[[-0.94 -1.72  2.48 -0.35  5.61 -0.64  2.78]
 [ 3.29 -3.32 -1.34  1.25  0.06  2.40  1.01]
 [ 0.02  3.59 -2.14  1.57 -1.72  3.86 -1.73]] yields -3.32

[[ 0.70  0.97 -0.57 -0.57 -0.71 -0.49  2.57]
 [-0.14 -0.33  0.46 -1.95  0.98 -2.06 -2.27]
 [-2.54 -3.72 -0.93  4.93 -0.82  5.35 -5.06]] yields -0.33

[[ 3.01 -2.07  0.15  0.37 -1.83  0.42  0.20]
 [-1.68 -1.31  1.77  2.01 -1.12  5.63  3.30]
 [-5.36  1.30  1.67  1.99  1.36 -1.63 -1.95]] yields -1.31

[[ 3.27 -0.76 -0.79 -0.04]
 [ 6.74 -0.54 -1.14  5.25]
 [ 1.83  4.54  4.72  1.30]] yields -0.54

[[-1.61  1.96  1.96  0.71 -2.28]
 [-1.57 -5.86 -5.86  0.00 -1.14]
 [ 1.63  0.00  0.00 -1.22  2.28]] yields -5.86

[[ 0.26  1.28  1.90  4.92]
 [ 0.21 -0.60  1.88  5.03]
 [-0.31 -4.02 -1.39 -3.39]] yields -0.60
---
array([[382, 857, 642, 380, 380, 398],
       [934, 115, 197, 894, 928, 516],
       [287, 466, 439, 302, 284, 725]]) gives 466

array([[1, 8, 6, 6],
       [4, 7, 5, 5]]) gives 7

array([19, 53, 96, 57, 68,  8, 73]) gives 53

array([[799, 843, 831, 725, 817],
       [381,   8,  12,  44,  43]]) gives 8

array([8344, 7714, 4931, 7804, 3158]) gives 7714

array([[ 64, 222, 191, 199, 223, 124, 103],
       [ 72, 102, 167, 175, 101, 237, 172]]) gives 102

array([[ 691,   87,   87,  626, -100, -818, -180],
       [ 293,  532, -253,   -4,  376,   87, -598],
       [ 128,  454, -200,   87,  128,   87, -598]]) gives 454

array([-735, -861,  530,  881, -776]) gives -861

array([3, 9, 1, 5]) gives 9

array([ 67, 248, 110,  72,  62, 240]) gives 248
---
[[-12.076, 1.339, -6.938, -4.709, 3.743], [-5.958, 13.264, 6.720, -5.055, -8.328]] | 1.339
[[163.932, 215.177, -91.341, 175.229], [41.538, 154.713, 157.030, -1.658], [-138.043, 3.990, 203.500, -164.351]] | 154.713
[[-136.4, -63.0, 114.6, -132.2], [-143.2, -69.4, 96.8, -134.8]] | -63.0
[[-0.542, -0.549, -0.393, 0.002], [-1.908, -0.378, -1.289, 1.344], [-0.016, 0.196, -1.485, -0.618]] | -0.378
[[0.73, -1.57, -0.35, -0.11, -0.96], [1.14, -1.20, 0.15, 0.11, -1.96]] | -1.57
[[0.06, -0.08, 0.00, 0.02, 0.03, 0.03, -0.06], [0.15, 0.07, 0.12, -0.03, -0.13, -0.03, 0.09], [0.15, 0.05, 0.11, -0.03, -0.12, -0.03, 0.08]] | 0.07
---
 0.039  -0.116   0.008  -0.082  -0.026  -0.167
-0.036  -0.071  -0.017   0.037   0.118  -0.097
 0.048  -0.107   0.007  -0.016   0.058  -0.146
-0.143   0.022  -0.153  -0.131   0.017  -0.050
-0.059  -0.090  -0.075   0.040   0.159  -0.087
-0.152  -0.029  -0.184  -0.097  -0.014  -0.039
 0.037  -0.132   0.023  -0.096  -0.058  -0.182
>> 0.039

-0.68   1.09   0.38   0.90  -0.83   0.72   0.40  -1.74   1.41   0.43  -0.07   1.30  -1.29   0.17
-0.57   0.07   0.22   0.56  -0.80   0.68  -0.97  -0.42   0.58  -0.35   0.21   0.48  -1.05   0.09
-0.75   0.93   0.47   0.70  -0.72   0.85   0.25  -2.18   1.26   0.42   0.05   1.44  -1.31   0.07
 1.34   0.60   0.90  -0.64   1.80  -0.16   2.19   0.00  -0.14   1.69   0.94  -0.03   1.75   0.43
 0.68  -0.96   0.39  -0.09  -0.16   0.28   0.10  -0.98   0.37   0.51   1.00   0.00   1.06   0.05
 0.72  -1.06   0.26   0.04  -0.12   0.09   0.11  -1.19   0.48   0.39   0.83   0.19   1.00  -0.05
 0.14   0.76   0.50   0.28   0.33   0.11   0.95  -0.59   0.62   0.88   0.42   0.70  -0.31   0.27
 0.60   0.17   0.65  -0.18   0.39   0.31   1.55  -1.67   0.60   1.50   1.18   0.64   0.83   0.41
 0.53   0.61   0.48  -0.08   1.03   0.14   1.00   0.42  -0.25   0.65   0.45   0.10   0.55   0.30
 0.53  -0.97   0.27  -0.15  -0.21   0.52   0.01  -0.96   0.52   0.19   0.80   0.18   0.95  -0.07
 0.24   0.80   0.37   0.08   0.91  -0.12   1.42   0.10   0.08   0.72   0.18   0.11   0.34   0.43
 0.37   0.73   0.61   0.05   0.61   0.27   0.97  -0.41   0.61   0.85   0.42   0.63   0.06   0.24
>> -0.68

-0.5  -1.1  -0.8  -0.6   0.5   0.8  -0.4   0.7
-0.5  -0.5  -0.7  -0.7   0.7   1.0  -0.4   1.0
 2.3   0.8   2.1   1.9  -2.1  -1.1   2.2  -1.3
-0.5  -0.6  -0.8  -0.7   0.8   1.1  -0.4   1.1
 1.4   1.0   1.7   1.7  -1.1  -0.7   1.4  -0.8
>> -0.5

-0.024   0.077  -0.093   0.056  -0.092  -0.048  -0.057   0.044  -0.047  -0.013   0.107  -0.032  -0.091   0.183
-0.049  -0.249  -0.188   0.014  -0.005   0.134  -0.080   0.035  -0.076  -0.059   0.057   0.046   0.051   0.104
 0.137  -0.185  -0.071   0.147  -0.089   0.158  -0.091  -0.043   0.140  -0.006   0.160  -0.070  -0.017   0.078
-0.029   0.250   0.159  -0.145  -0.129   0.126   0.026   0.148   0.016  -0.006   0.076   0.064   0.037  -0.043
 0.020   0.046   0.042   0.226   0.022  -0.114   0.203  -0.024   0.060   0.162  -0.086  -0.092  -0.008  -0.153
 0.059   0.167  -0.012  -0.123   0.089   0.147   0.074  -0.005   0.087   0.171  -0.177  -0.014  -0.037   0.046
-0.029  -0.086   0.024   0.125  -0.048  -0.007   0.034   0.021   0.038   0.003   0.161   0.077   0.066   0.010
-0.058  -0.071  -0.032   0.099  -0.074  -0.013  -0.105   0.098   0.271   0.175   0.174  -0.181   0.011  -0.030
>> -0.024

 0.019   0.038  -0.095  -0.006   0.067   0.107   0.048  -0.002  -0.003   0.043  -0.024   0.056   0.002  -0.080  -0.014   0.009
-0.027  -0.050  -0.039  -0.043  -0.050  -0.061   0.029  -0.079  -0.068   0.040   0.002  -0.042  -0.050   0.064  -0.011   0.052
-0.039  -0.057  -0.108  -0.197  -0.083  -0.069  -0.018  -0.008   0.031   0.120  -0.030   0.017  -0.154  -0.038   0.027   0.005
 0.027   0.036  -0.056   0.028   0.013   0.167   0.036   0.022  -0.029  -0.056  -0.009   0.097  -0.032  -0.085  -0.043   0.003
-0.001   0.046  -0.077  -0.071   0.056   0.077  -0.042   0.000  -0.034   0.017   0.007  -0.104   0.066   0.053   0.014   0.081
-0.029  -0.036   0.008  -0.053  -0.014  -0.074   0.007  -0.048  -0.063  -0.001  -0.021  -0.033  -0.017   0.011  -0.037   0.007
 0.015   0.010  -0.045   0.000   0.002   0.044   0.025   0.002   0.002   0.039  -0.020   0.010   0.006  -0.061  -0.013  -0.003
 0.000  -0.027   0.008  -0.107  -0.036  -0.035  -0.020  -0.011  -0.017  -0.013  -0.018  -0.045  -0.051   0.018  -0.025   0.025
>> 0.019

-13.7  -10.8   10.0  -10.7   -2.2   17.6   13.3  -10.0  -14.1    1.8   -6.2    3.7    4.7
 14.0   -1.9   11.5   -4.1   -4.7    7.2    3.8  -19.8    7.4  -11.3   -5.6   11.4   10.9
  0.2   -5.8   26.5    1.4  -12.1    5.5   -5.8   -6.9    0.8    7.4   -9.2    0.7    0.6
-21.7  -22.8   -1.5   10.3   21.5   -4.4   -7.1    1.0  -17.3    6.1   -4.9   -4.2  -19.8
-15.8   -1.3   -7.6  -20.0    3.6   10.5  -17.7   -5.1  -11.6  -10.8   12.2   -7.4   -1.6
  9.2   -3.3   -3.3   -1.8  -16.1   -0.7   -0.5   -1.2   11.4    8.4   -5.3  -12.3    7.6
 22.1   -1.7   -9.4  -11.1    9.5   -4.4   -1.3   -7.7    2.5  -10.4    0.9   -4.9    5.0
-21.0   -9.3   -0.2    5.0   -2.0   10.0   12.3   -4.3   -7.1   -3.5   -2.5    9.1    1.5
 13.4    1.6   -0.8   -2.3   -8.9   -8.0   -6.2   -1.6   14.2   -2.5    1.4   -4.7    6.2
>> -13.7

-0.13  -0.06  -0.16  -0.11  -0.19  -0.12  -0.18  -0.11  -0.15  -0.16
-0.06  -0.24   0.15   0.01   0.12  -0.01   0.22  -0.09  -0.10   0.05
-0.14  -0.10  -0.08  -0.07  -0.12  -0.09  -0.11  -0.11  -0.11  -0.15
-0.06  -0.24   0.08  -0.05   0.10  -0.05   0.16  -0.10  -0.08   0.03
-0.10  -0.18  -0.01  -0.06  -0.01  -0.06   0.01  -0.11  -0.08  -0.05
-0.09  -0.18  -0.04  -0.11  -0.01  -0.10  -0.01  -0.11  -0.07  -0.06
-0.12  -0.10  -0.14  -0.13  -0.13  -0.13  -0.14  -0.11  -0.11  -0.13
-0.15  -0.05  -0.20  -0.13  -0.21  -0.14  -0.24  -0.12  -0.12  -0.19
-0.13  -0.07  -0.21  -0.17  -0.20  -0.15  -0.24  -0.13  -0.11  -0.17
>> -0.13
